Below is a small trained network, with its code and all its weights. Each question gives an input and a class and asks what happens when units are switched off, that is, made to give their printed mean instead of their output.

import numpy as np


def w(rows, s, z=0):
    codes = np.array(rows[::2]) - 128.0
    scale = np.full(codes.shape[1], s)
    scale[-1] = z or s
    return codes * scale


def f(y):
    return y / 2 * (1 + np.tanh(0.7978845608 * (y + 0.044715 * y**3)))


def log_softmax(a):
    a = a - a.max(-1, keepdims=True)
    return a - np.log(np.exp(a).sum(-1, keepdims=True))


def net(x, mask):
    res = np.array(x, float).reshape(1, 7) / 4 @ E
    y = f(res @ A[0][:, :-1].T + A[0][:, -1])
    res = res + np.where(mask, y, B[0][:, -1]) @ B[0][:, :-1]
    return log_softmax(res[-1] @ U[:, :-1].T + U[:, -1])


A, B = {}, {}
E = w([
[134,149,156,158,127],'x0',
[150,123,112,95,148],'x1',
[160,125,212,85,136],'x2',
[78,112,128,183,145],'x3',
[132,244,118,120,134],'x4',
[152,171,61,149,159],'x5',
[163,38,142,154,254],'x6',
],0.0089)
A[0] = w([
[158,67,110,74,151,184],'N1',
[146,169,174,163,102,214],'N2',
[253,139,118,113,200,203],'N3',
[130,175,97,120,119,155],'N4',
[110,133,110,201,154,106],'N5',
[132,117,157,175,119,126],'N6',
[154,109,193,149,154,175],'N7',
[176,145,125,151,151,247],'N8',
[101,161,73,158,147,243],'N9',
[26,91,65,124,34,223],'N10',
[168,130,190,141,75,252],'N11',
],0.012,0.0036)
B[0] = w([
[82,62,89,106,54,211],'N1',
[79,105,142,136,106,189],'N2',
[115,148,56,114,53,255],'N3',
[128,106,57,110,88,186],'N4',
[183,95,171,197,189,165],'N5',
[60,57,147,169,112,146],'N6',
[59,91,144,150,101,201],'N7',
[179,70,90,122,84,187],'N8',
[254,66,138,166,142,203],'N9',
[195,49,79,101,134,242],'N10',
[101,87,212,103,98,208],'N11',
],0.0078,0.0082)
U = w([
[162,50,255,157,160,227],'0',
[83,190,219,99,108,7],'1',
[169,125,133,172,207,3],'2',
[127,76,112,109,58,252],'3',
],0.0099,0.0036)

Each question gives the input, the list of numbers given to net, and the class t.
The units are the neurons (one row each of A and B). Each row of codes is followed by its name. A weight is (code - 128) times the scale printed after its matrix; where a second scale follows, it is the last column's (A, B and U).
mask holds one flag per neuron, in row order. A switched-off neuron (its flag False) gives its mean, the last column of its row in B, instead of its output. The means were averaged over made-up inputs and are rounded, as every weight is.
A unit's drop is (log p(t) with every unit on - log p(t) with that unit switched off) / (log p(t) with every unit on - log p(t) with every unit switched off).
The circuit of an input: a set's keep is (log p(t) with only the set's units on - log p(t) with every unit switched off) / (log p(t) with every unit on - log p(t) with every unit switched off). Starting from all 11 units, units are removed one at a time, each time the one whose removal leaves the highest keep (on an exact tie, the one counted first), for as long as the keep stays at least 0.8.
circuit, biggest first: the units of the circuit, biggest drop first
unit that matters most: the unit with the biggest drop
k most important neurons: the k neurons with the biggest drops, biggest first
drop when u is switched off: that unit's drop, to one decimal
input [-8,7,-4,7,1,-6,3], class 0: 2 most important neurons	N3, N4
input [6,1,-4,3,3,-7,-1], class 0: circuit, biggest first	N3, N1
input [1,-1,4,6,-1,1,-3], class 0: unit that matters most	N3
input [3,-3,6,-2,-6,-1,5], class 3: circuit, biggest first	N1, N3
input [0,2,6,-8,-8,-8,-7], class 0: 3 most important neurons	N11, N3, N4
input [-3,3,7,2,-2,-4,-8], class 0: circuit, biggest first	N3, N11
input [1,0,7,7,-6,-1,-8], class 0: circuit, biggest first	N3, N11
input [5,-5,-5,-3,-7,6,3], class 0: 2 most important neurons	N5, N4
input [5,-3,-4,-1,7,8,-3], class 2: circuit, biggest first	N9, N1
input [-6,-2,-3,6,0,2,2], class 0: 4 most important neurons	N3, N5, N9, N4
input [6,6,8,1,8,8,4], class 3: 2 most important neurons	N3, N8
input [2,8,-7,8,-8,6,5], class 0: 2 most important neurons	N5, N9
input [3,7,4,2,3,-6,-4], class 1: 2 most important neurons	N9, N10
input [-8,4,6,3,-8,-7,5], class 3: circuit, biggest first	N1
input [3,-4,4,-5,-5,-6,-5], class 0: 2 most important neurons	N3, N11
input [-2,-8,7,5,-5,6,8], class 3: 3 most important neurons	N3, N1, N9
input [6,-5,1,-6,6,5,7], class 3: 2 most important neurons	N3, N8
input [4,5,5,-6,-6,-8,7], class 3: 2 most important neurons	N1, N3
input [-5,7,8,7,-7,5,4], class 3: 2 most important neurons	N1, N3
input [0,7,8,-2,5,1,7], class 3: circuit, biggest first	N3
input [4,-6,2,-5,7,-6,-5], class 1: drop when N9 is switched off	0.1
input [4,-6,-7,-1,3,8,4], class 2: drop when N11 is switched off	0.1
input [4,-6,7,-8,2,-7,-5], class 1: drop when N10 is switched off	0.2
